Here is a tiny trained network, its code and every weight. The questions are about switching its units off for an input and a class, where a switched-off unit gives its printed mean instead of its output.

import numpy as np


def w(rows, s, z=0):
    codes = np.array(rows[::2]) - 128.0
    scale = np.full(codes.shape[1], s)
    scale[-1] = z or s
    return codes * scale


def f(y):
    return np.maximum(y, 0)


def log_softmax(a):
    a = a - a.max(-1, keepdims=True)
    return a - np.log(np.exp(a).sum(-1, keepdims=True))


def net(x, mask):
    res = np.array(x, float).reshape(1, 7) / 4 @ E
    y = f(res @ A[0][:, :-1].T + A[0][:, -1])
    res = res + np.where(mask, y, B[0][:, -1]) @ B[0][:, :-1]
    return log_softmax(res[-1] @ U[:, :-1].T + U[:, -1])


A, B = {}, {}
E = w([
[53,44,163,86,158,130,118,132,89,105],'x0',
[63,187,111,192,102,120,138,55,113,189],'x1',
[173,141,196,194,122,134,146,31,223,99],'x2',
[66,180,92,136,177,81,145,136,136,95],'x3',
[127,193,185,122,224,161,168,94,52,179],'x4',
[117,146,170,79,69,253,181,145,175,163],'x5',
[196,135,166,136,173,160,114,128,64,36],'x6',
],0.011)
A[0] = w([
[44,2,251,76,177,170,190,118,157,77,195],'neuron 1',
[131,41,122,109,69,145,138,181,174,138,161],'neuron 2',
[161,167,203,100,111,150,187,16,131,200,160],'neuron 3',
[181,90,128,96,83,213,133,196,102,46,162],'neuron 4',
[99,240,121,195,156,87,176,59,168,124,186],'neuron 5',
[109,48,104,125,173,88,93,185,37,161,253],'neuron 6',
[83,189,14,150,124,72,151,112,151,106,153],'neuron 7',
],0.0091,0.0052)
B[0] = w([
[109,162,145,126,116,105,176,30,110,114,250],'neuron 1',
[156,131,74,141,41,105,206,119,159,106,224],'neuron 2',
[95,136,189,249,165,182,168,134,186,179,235],'neuron 3',
[209,160,216,71,73,112,103,125,130,136,227],'neuron 4',
[97,181,118,154,197,92,19,156,135,172,241],'neuron 5',
[142,67,81,59,147,166,168,109,4,110,253],'neuron 6',
[144,167,54,100,133,146,57,182,98,154,219],'neuron 7',
],0.011,0.014)
U = w([
[188,66,132,114,178,92,124,111,94,18,250],'0',
[225,142,204,85,67,110,136,155,166,116,35],'1',
[132,131,191,218,142,168,144,119,163,173,91],'2',
[142,109,71,146,89,64,187,102,244,120,175],'3',
[73,133,190,138,130,109,156,34,118,79,46],'4',
[84,87,87,77,67,159,161,151,97,187,81],'5',
[127,151,102,148,143,121,44,164,138,139,168],'6',
],0.011,0.0015)

Each question gives the input, the list of numbers given to net, and the class t.
The units are the neurons (one row each of A and B). Each row of codes is followed by its name. A weight is (code - 128) times the scale printed after its matrix; where a second scale follows, it is the last column's (A, B and U).
mask holds one flag per neuron, in row order. A switched-off neuron (its flag False) gives its mean, the last column of its row in B, instead of its output. The means were averaged over made-up inputs and are rounded, as every weight is.
A unit's drop is (log p(t) with every unit on - log p(t) with that unit switched off) / (log p(t) with every unit on - log p(t) with every unit switched off).
The circuit of an input: a set's keep is (log p(t) with only the set's units on - log p(t) with every unit switched off) / (log p(t) with every unit on - log p(t) with every unit switched off). Starting from all 7 units, units are removed one at a time, each time the one whose removal leaves the highest keep (on an exact tie, the one counted first), for as long as the keep stays at least 0.8.
circuit, biggest first: the units of the circuit, biggest drop first
top k neurons: the k neurons with the biggest drops, biggest first
drop of u: that unit's drop, to one decimal
input [-3,-3,-1,-7,4,-2,8], class 1: top neuron -> (neuron 4)
input [-2,3,7,4,-8,3,-7], class 6: top 3 neurons -> (neuron 5; neuron 7; neuron 1)
input [5,8,-6,-1,3,8,5], class 4: circuit, biggest first -> (neuron 1; neuron 7)
input [2,8,-3,-8,-6,6,-5], class 3: top 2 neurons -> (neuron 2; neuron 6)
input [2,6,8,-5,-5,-3,-7], class 2: top 2 neurons -> (neuron 3; neuron 5)
input [5,1,-7,-6,-2,-5,1], class 0: circuit, biggest first -> (neuron 7; neuron 3)
input [-8,5,-7,3,-3,7,-7], class 6: circuit, biggest first -> (neuron 6; neuron 7)
input [-3,0,-4,-8,4,3,-8], class 2: top 2 neurons -> (neuron 3; neuron 6)
input [2,-4,6,-4,-8,-7,2], class 1: circuit, biggest first -> (neuron 4; neuron 6)
input [3,3,4,-7,-3,-3,-5], class 3: circuit, biggest first -> (neuron 2; neuron 6)
input [-1,5,1,-8,-5,-2,-1], class 3: top 2 neurons -> (neuron 6; neuron 4)
input [2,-5,8,-6,6,-1,8], class 2: top 3 neurons -> (neuron 3; neuron 6; neuron 2)
input [-4,7,-7,-3,-8,-8,-1], class 5: top 2 neurons -> (neuron 6; neuron 5)
input [-1,-2,-5,3,-5,8,-6], class 3: circuit, biggest first -> (neuron 2)
input [4,-4,-3,-3,4,3,-1], class 4: top 2 neurons -> (neuron 1; neuron 7)
input [-7,-5,6,-5,1,-6,-6], class 2: drop of neuron 7 -> 0.2
input [6,-8,-6,-6,4,-5,-6], class 0: drop of neuron 4 -> 0.1
input [2,5,8,-4,2,-3,4], class 2: drop of neuron 6 -> 0.0
input [-6,-8,-5,-8,3,-4,6], class 1: drop of neuron 4 -> 4.9
